Here is a tiny trained network, its code and every weight. The questions are about switching its units off for an input and a target symbol, where a switched-off unit gives its printed mean instead of its output.

import numpy as np


def w(rows, s, z=0):
    codes = np.array(rows[::2]) - 128.0
    scale = np.full(codes.shape[1], s)
    scale[-1] = z or s
    return codes * scale


def f(y):
    return np.maximum(y, 0)


def softmax(a):
    e = np.exp(a - a.max(-1, keepdims=True))
    return e / e.sum(-1, keepdims=True)


def log_softmax(a):
    a = a - a.max(-1, keepdims=True)
    return a - np.log(np.exp(a).sum(-1, keepdims=True))


def net(x, mask):
    ids = ['γδελμξ'.index(c) for c in x.split()]
    T = len(ids)
    res = E[ids] + P[:T]
    r = res
    for j in range(3):
        rows = slice(3 * j, 3 * j + 3)
        q, k, v = (r @ M[0][rows].T for M in (Q, K, V))
        z = softmax(np.where(np.tri(T) > 0, q @ k.T / 3**0.5, -1e9)) @ v
        o = O[0][rows]
        res = res + np.where(mask[j], z, o[:, -1]) @ o[:, :-1]
    y = f(res @ A[0][:, :-1].T + A[0][:, -1])
    res = res + np.where(mask[3:7], y, B[0][:, -1]) @ B[0][:, :-1]
    return log_softmax(res[-1] @ U[:, :-1].T + U[:, -1])


Q, K, V, O, A, B = {}, {}, {}, {}, {}, {}
E = w([
[161,97,208,245,122],'γ',
[99,19,83,128,99],'δ',
[95,174,67,157,112],'ε',
[51,116,140,65,160],'λ',
[110,188,126,99,177],'μ',
[226,88,145,102,135],'ξ',
],0.011)
P = w([
[91,129,179,107,3],'0',
[84,119,134,132,77],'1',
[90,106,103,145,129],'2',
[94,97,79,156,173],'3',
[101,88,61,160,212],'4',
[116,77,47,168,243],'5',
],0.0066)
Q[0] = w([
[2,191,33,106,222],'H1',
[170,76,123,110,44],'H1',
[142,197,185,93,74],'H1',
[72,64,90,122,161],'H2',
[82,156,139,138,169],'H2',
[144,119,67,29,84],'H2',
[126,20,97,164,53],'H3',
[217,186,229,118,81],'H3',
[155,177,52,162,103],'H3',
],0.028)
K[0] = w([
[179,87,119,170,226],'H1',
[102,179,178,100,122],'H1',
[184,120,157,146,61],'H1',
[152,141,74,100,195],'H2',
[65,125,78,138,129],'H2',
[200,201,109,127,94],'H2',
[252,110,138,100,159],'H3',
[100,156,205,126,28],'H3',
[101,93,165,93,176],'H3',
],0.031)
V[0] = w([
[112,103,213,182,139],'H1',
[104,122,128,204,126],'H1',
[29,151,83,85,140],'H1',
[170,78,133,163,68],'H2',
[203,224,139,127,149],'H2',
[79,167,139,206,81],'H2',
[90,90,77,39,142],'H3',
[105,66,142,150,71],'H3',
[114,165,4,175,60],'H3',
],0.021)
O[0] = w([
[129,128,60,124,196,130],'H1',
[150,100,112,81,190,168],'H1',
[75,145,199,82,121,250],'H1',
[154,101,143,50,190,107],'H2',
[90,109,181,97,41,1],'H2',
[108,105,215,154,175,171],'H2',
[124,94,155,166,219,181],'H3',
[154,145,56,177,120,211],'H3',
[5,121,45,133,132,171],'H3',
],0.017,0.0072)
A[0] = w([
[177,154,53,152,168,109],'N1',
[163,3,55,125,146,103],'N2',
[33,183,60,70,60,2],'N3',
[8,187,139,122,158,117],'N4',
],0.011,0.0069)
B[0] = w([
[109,117,76,100,95,219],'N1',
[104,129,222,143,134,205],'N2',
[61,253,155,162,127,177],'N3',
[199,127,115,94,120,253],'N4',
],0.018,0.028)
U = w([
[109,89,191,30,21,219],'γ',
[161,129,27,90,159,75],'δ',
[99,177,130,108,134,1],'ε',
[92,124,95,254,47,254],'λ',
[15,105,127,114,129,112],'μ',
[161,143,199,213,239,75],'ξ',
],0.0044,0.0057)

Each question gives the input, a string of symbols that net reads in full, and the target symbol t.
The units are the heads (3 rows each of Q, K, V and O) and the neurons (one row each of A and B). Each row of codes is followed by its name. A weight is (code - 128) times the scale printed after its matrix; where a second scale follows, it is the last column's (O, A, B and U).
mask holds one flag per unit, heads first, then neurons. A switched-off unit (its flag False) gives its mean, the last column of its rows in O or B, instead of its output. The means were averaged over made-up inputs and are rounded, as every weight is.
A unit's drop is (log p(t) with every unit on - log p(t) with that unit switched off) / (log p(t) with every unit on - log p(t) with every unit switched off).
The circuit of an input: a set's keep is (log p(t) with only the set's units on - log p(t) with every unit switched off) / (log p(t) with every unit on - log p(t) with every unit switched off). Starting from all 7 units, units are removed one at a time, each time the one whose removal leaves the highest keep (on an exact tie, the one counted first), for as long as the keep stays at least 0.8.
circuit, biggest first: the units of the circuit, biggest drop first
unit that matters most: the unit with the biggest drop
k most important neurons: the k neurons with the biggest drops, biggest first
which heads matter: for each layer, one digit per head in row order, 1 if its drop is at least 0.15 and else 0, layers parted by /
input ε δ γ γ ξ μ, target λ: circuit, biggest first -> [H2]
input δ ε ε ε λ, target ε: circuit, biggest first -> [N3 H3 N4 H1]
input γ δ δ γ μ ε, target γ: which heads matter -> 111
input μ δ ξ ε δ λ, target δ: which heads matter -> 011
input γ μ γ δ ε δ, target ξ: circuit, biggest first -> [H3 N2]
input ξ ε ε δ λ ξ, target γ: circuit, biggest first -> [H2 H1]
input μ ε ε, target ε: circuit, biggest first -> [N3 H3 N4]
input μ λ ε μ μ, target γ: circuit, biggest first -> [H3 H1]
input δ μ ξ ε μ, target ε: circuit, biggest first -> [N3 H3 N4 H2]
input γ μ δ λ, target δ: 3 most important neurons -> [N2 N3 N4]
input ε ξ μ, target λ: circuit, biggest first -> [H1 H2]
input λ δ λ γ μ, target μ: 3 most important neurons -> [N1 N2 N4]
input λ ε λ, target ε: circuit, biggest first -> [N3 H3 N4]
input μ δ μ, target δ: unit that matters most -> N2
input ξ δ μ δ, target λ: circuit, biggest first -> [H2 H3]
input γ λ δ ε ξ λ, target λ: 2 most important neurons -> [N4 N1]
input ξ δ ε, target δ: circuit, biggest first -> [H3 N4 H2 N3]
input δ γ λ, target μ: which heads matter -> 110
input ξ γ μ, target μ: which heads matter -> 100
input γ ξ ξ γ δ γ, target δ: circuit, biggest first -> [H2]
input λ ε ε δ ξ λ, target λ: circuit, biggest first -> [H2 H1]
input ξ λ ε, target ξ: which heads matter -> 001
input ξ ξ γ, target ξ: which heads matter -> 010
input δ δ γ ε λ δ, target δ: 3 most important neurons -> [N4 N2 N3]
input ξ γ δ μ μ, target γ: which heads matter -> 111
input ξ ε γ γ, target ξ: 2 most important neurons -> [N1 N4]
